Below are the code and all the weights of a small trained network. Each question names an input and a class and asks about switching units off, where a switched-off unit gives its printed mean instead of its output.

import numpy as np


def w(rows, s, z=0):
    codes = np.array(rows[::2]) - 128.0
    scale = np.full(codes.shape[1], s)
    scale[-1] = z or s
    return codes * scale


def norm(h):
    return h / np.sqrt((h * h).mean(-1, keepdims=True) + 1e-5)


def f(y):
    return np.maximum(y, 0)


def log_softmax(a):
    a = a - a.max(-1, keepdims=True)
    return a - np.log(np.exp(a).sum(-1, keepdims=True))


def net(x, mask):
    res = np.array(x, float).reshape(1, 6) / 4 @ E
    u = 0
    for l in range(2):
        y = f(norm(res) @ A[l][:, :-1].T + A[l][:, -1])
        res = res + np.where(mask[u : u + 6], y, B[l][:, -1]) @ B[l][:, :-1]
        u += 6
    return log_softmax(norm(res)[-1] @ U[:, :-1].T + U[:, -1])


A, B = {}, {}
E = w([
[127,128,130,124,143,129,120,121,139],'x0',
[152,165,246,58,86,111,56,93,51],'x1',
[131,126,126,128,121,128,134,137,122],'x2',
[127,23,129,85,94,93,120,21,116],'x3',
[124,108,253,188,108,228,73,129,68],'x4',
[133,128,124,131,124,126,123,129,127],'x5',
],0.011)
A[0] = w([
[134,12,144,118,121,140,130,90,113,21],'L0N0',
[136,11,128,81,121,98,142,85,120,78],'L0N1',
[111,2,115,154,127,155,138,99,136,4],'L0N2',
[148,112,158,174,131,162,125,131,128,41],'L0N3',
[144,182,133,59,124,100,126,122,114,8],'L0N4',
[120,92,123,195,134,180,143,120,134,5],'L0N5',
],0.022,0.0039)
B[0] = w([
[138,138,254,149,60,68,164,95,181,224],'L0N0',
[60,138,41,113,129,174,96,140,93,255],'L0N1',
[223,86,110,149,195,132,127,150,122,226],'L0N2',
[82,134,91,126,134,158,111,147,100,174],'L0N3',
[132,132,137,138,136,63,130,169,130,196],'L0N4',
[89,128,122,157,140,90,123,168,152,183],'L0N5',
],0.025,0.016)
A[1] = w([
[114,113,65,156,147,69,197,122,176,88],'L1N0',
[182,103,94,150,190,147,134,162,139,33],'L1N1',
[114,156,225,71,109,165,78,98,24,111],'L1N2',
[162,42,60,98,121,214,83,94,115,24],'L1N3',
[92,119,132,4,97,102,99,55,66,2],'L1N4',
[117,186,54,126,131,171,157,131,140,15],'L1N5',
],0.017,0.0037)
B[1] = w([
[163,137,167,117,125,176,126,92,131,250],'L1N0',
[66,173,129,90,63,126,129,93,117,212],'L1N1',
[153,120,105,39,169,190,130,99,99,216],'L1N2',
[153,125,76,89,169,106,210,182,91,175],'L1N3',
[97,104,124,250,74,90,106,126,142,175],'L1N4',
[176,105,144,130,143,113,141,95,165,182],'L1N5',
],0.021,0.013)
U = w([
[175,187,162,100,116,182,154,60,193,177],'0',
[56,154,104,188,177,192,92,204,148,159],'1',
[157,84,6,93,141,141,197,115,101,67],'2',
[189,49,174,217,146,113,136,135,160,130],'3',
[162,201,143,74,158,39,112,204,136,109],'4',
[119,161,117,41,189,216,65,150,49,167],'5',
[64,96,64,160,62,57,75,123,87,179],'6',
[111,60,212,82,65,179,87,41,68,4],'7',
],0.019,0.0034)

Each question gives the input, the list of numbers given to net, and the class t.
The units are the neurons (one row each of A and B). Each row of codes is followed by its name. A weight is (code - 128) times the scale printed after its matrix; where a second scale follows, it is the last column's (A, B and U).
mask holds one flag per neuron, layer by layer. A switched-off neuron (its flag False) gives its mean, the last column of its row in B, instead of its output. The means were averaged over made-up inputs and are rounded, as every weight is.
A unit's drop is (log p(t) with every unit on - log p(t) with that unit switched off) / (log p(t) with every unit on - log p(t) with every unit switched off).
The circuit of an input: a set's keep is (log p(t) with only the set's units on - log p(t) with every unit switched off) / (log p(t) with every unit on - log p(t) with every unit switched off). Starting from all 12 units, units are removed one at a time, each time the one whose removal leaves the highest keep (on an exact tie, the one counted first), for as long as the keep stays at least 0.8.
circuit, biggest first: the units of the circuit, biggest drop first
unit that matters most: the unit with the biggest drop
top k neurons: the k neurons with the biggest drops, biggest first
top k neurons in layer l: the k neurons of layer l with the biggest drops, biggest first
drop of u: that unit's drop, to one decimal
input [-7,-5,1,7,8,4], class 3: circuit, biggest first : L0N2
input [-3,0,6,2,2,4], class 3: top 2 neurons : L0N0, L0N2
input [8,0,-5,-7,-3,0], class 0: top 2 neurons : L0N1, L0N0
input [-7,-3,5,1,3,-5], class 3: top 3 neurons : L0N0, L0N1, L0N2
input [-3,-6,4,4,5,8], class 3: top 2 neurons : L0N0, L0N2
input [-1,3,-8,6,-4,-3], class 6: circuit, biggest first : L0N1, L0N0
input [-4,1,-2,3,-7,5], class 6: top 4 neurons : L0N2, L1N4, L1N2, L0N4
input [0,-6,-2,8,1,7], class 3: top 4 neurons : L0N0, L0N2, L0N5, L1N2
input [7,0,4,2,7,-5], class 3: top 4 neurons in layer 0 : L0N0, L0N5, L0N1, L0N2
input [1,4,-8,7,0,-3], class 6: top 2 neurons : L0N1, L1N4
input [-7,8,-5,1,-1,5], class 6: top 2 neurons in layer 1 : L1N4, L1N0
input [8,-1,1,-5,-7,8], class 0: top 2 neurons : L0N1, L1N0
input [-1,-5,-3,6,7,6], class 3: top 2 neurons in layer 0 : L0N0, L0N2
input [-5,5,-6,-2,5,6], class 5: circuit, biggest first : L0N0
input [6,6,-1,7,-1,5], class 6: top 2 neurons in layer 1 : L1N4, L1N0
input [1,7,5,0,-3,3], class 4: top 2 neurons in layer 0 : L0N4, L0N1
input [-6,-8,1,-1,-2,-3], class 0: top 2 neurons in layer 1 : L1N0, L1N1
input [1,6,-3,0,-2,7], class 4: top 2 neurons : L0N4, L0N1
input [1,4,-4,0,5,1], class 5: top 2 neurons in layer 0 : L0N0, L0N3
input [-8,5,4,2,-6,7], class 6: unit that matters most : L0N2
input [4,7,5,0,5,-2], class 5: drop of L1N2 : 2.8
input [8,6,7,5,-5,1], class 6: drop of L1N5 : 0.0
input [-2,-2,-8,4,3,-5], class 3: drop of L0N2 : 0.5
input [-1,-4,5,6,3,-1], class 3: drop of L0N2 : 1.0
